Below are the code and all the weights of a small trained network. Each question names an input and a class and asks about switching units off, where a switched-off unit gives its printed mean instead of its output.

import numpy as np


def w(rows, s, z=0):
    codes = np.array(rows[::2]) - 128.0
    scale = np.full(codes.shape[1], s)
    scale[-1] = z or s
    return codes * scale


def norm(h):
    return h / np.sqrt((h * h).mean(-1, keepdims=True) + 1e-5)


def f(y):
    return y / 2 * (1 + np.tanh(0.7978845608 * (y + 0.044715 * y**3)))


def log_softmax(a):
    a = a - a.max(-1, keepdims=True)
    return a - np.log(np.exp(a).sum(-1, keepdims=True))


def net(x, mask):
    res = np.array(x, float).reshape(1, 5) / 4 @ E
    u = 0
    for l in range(2):
        y = f(norm(res) @ A[l][:, :-1].T + A[l][:, -1])
        res = res + np.where(mask[u : u + 6], y, B[l][:, -1]) @ B[l][:, :-1]
        u += 6
    return log_softmax(norm(res)[-1] @ U[:, :-1].T + U[:, -1])


A, B = {}, {}
E = w([
[24,128,239,115,117,185,191,178,78,114,170,138],'x0',
[118,131,186,170,116,143,88,143,113,149,180,173],'x1',
[108,77,166,165,183,122,120,178,144,33,97,21],'x2',
[221,106,152,221,194,165,254,132,150,69,89,180],'x3',
[96,103,200,103,103,131,114,146,110,123,143,133],'x4',
],0.0062)
A[0] = w([
[184,152,79,139,135,159,160,72,139,153,84,233,16],'L0N1',
[158,139,69,86,124,169,44,85,130,115,105,118,60],'L0N2',
[170,117,128,123,206,152,149,150,144,50,117,73,20],'L0N3',
[127,86,135,177,91,154,137,121,192,25,71,113,130],'L0N4',
[135,101,2,106,116,88,49,75,174,172,59,67,4],'L0N5',
[155,168,65,93,153,74,84,104,134,143,103,113,101],'L0N6',
],0.0059,0.0025)
B[0] = w([
[121,106,62,248,77,124,230,34,151,148,177,186,191],'L0N1',
[149,158,151,128,106,107,111,165,150,26,100,110,177],'L0N2',
[73,34,148,158,237,53,149,115,181,126,84,100,187],'L0N3',
[112,214,115,92,143,128,126,135,121,104,34,127,195],'L0N4',
[192,230,44,77,101,3,28,232,90,91,211,43,254],'L0N5',
[242,187,111,153,109,108,141,150,27,93,194,54,198],'L0N6',
],0.0058,0.0056)
A[1] = w([
[2,152,233,69,44,235,55,133,164,164,140,164,1],'L1N1',
[185,120,62,179,58,181,218,50,132,158,133,218,22],'L1N2',
[192,130,120,189,106,114,143,49,133,125,138,201,67],'L1N3',
[70,117,230,41,90,165,82,132,61,171,182,115,70],'L1N4',
[131,60,147,112,250,141,132,96,148,107,23,97,11],'L1N5',
[193,126,120,157,173,69,71,124,161,86,165,196,237],'L1N6',
],0.006,0.0025)
B[1] = w([
[164,14,225,120,109,110,60,143,55,165,139,201,254],'L1N1',
[101,140,82,155,116,196,186,40,168,203,208,202,221],'L1N2',
[50,152,104,77,111,162,154,79,178,148,158,149,181],'L1N3',
[254,69,151,104,154,127,83,144,99,149,157,194,245],'L1N4',
[36,66,168,167,140,186,104,175,176,124,102,127,213],'L1N5',
[100,168,142,58,95,155,157,127,86,150,110,78,212],'L1N6',
],0.0079,0.0055)
U = w([
[35,109,170,176,196,157,163,192,176,95,7,81,167],'0',
[164,58,191,110,129,124,70,159,77,166,151,192,131],'1',
[88,186,73,157,113,186,221,31,171,186,182,182,3],'2',
[172,224,67,87,94,32,77,161,110,120,140,23,195],'3',
],0.011,0.0018)

Each question gives the input, the list of numbers given to net, and the class t.
The units are the neurons (one row each of A and B). Each row of codes is followed by its name. A weight is (code - 128) times the scale printed after its matrix; where a second scale follows, it is the last column's (A, B and U).
mask holds one flag per neuron, layer by layer. A switched-off neuron (its flag False) gives its mean, the last column of its row in B, instead of its output. The means were averaged over made-up inputs and are rounded, as every weight is.
A unit's drop is (log p(t) with every unit on - log p(t) with that unit switched off) / (log p(t) with every unit on - log p(t) with every unit switched off).
The circuit of an input: a set's keep is (log p(t) with only the set's units on - log p(t) with every unit switched off) / (log p(t) with every unit on - log p(t) with every unit switched off). Starting from all 12 units, units are removed one at a time, each time the one whose removal leaves the highest keep (on an exact tie, the one counted first), for as long as the keep stays at least 0.8.
units of the circuit, in order: the units of the circuit, biggest drop first
top k neurons: the k neurons with the biggest drops, biggest first
top k neurons in layer l: the k neurons of layer l with the biggest drops, biggest first
drop of u: that unit's drop, to one decimal
input [-6,6,-4,0,-6], class 2: top 3 neurons in layer 1	[L1N2; L1N3; L1N4]
input [-5,-2,0,4,-4], class 2: units of the circuit, in order	[L0N1]
input [-4,-2,0,6,8], class 0: top 3 neurons in layer 0	[L0N3; L0N4; L0N6]
input [3,-4,6,-3,3], class 0: top 2 neurons	[L0N3; L1N5]
input [-2,-1,-6,-2,4], class 3: top 2 neurons	[L0N2; L0N6]
input [-2,0,0,1,3], class 2: top 4 neurons in layer 0	[L0N1; L0N5; L0N2; L0N6]
input [1,4,-5,3,7], class 2: top 2 neurons in layer 1	[L1N2; L1N3]
input [-8,2,7,7,-6], class 0: top 2 neurons	[L1N5; L0N3]
input [-8,2,6,8,-6], class 0: drop of L0N3	0.1
input [7,-7,-4,-3,-5], class 1: drop of L0N1	0.1
input [-2,2,2,-1,3], class 3: drop of L1N1	0.3
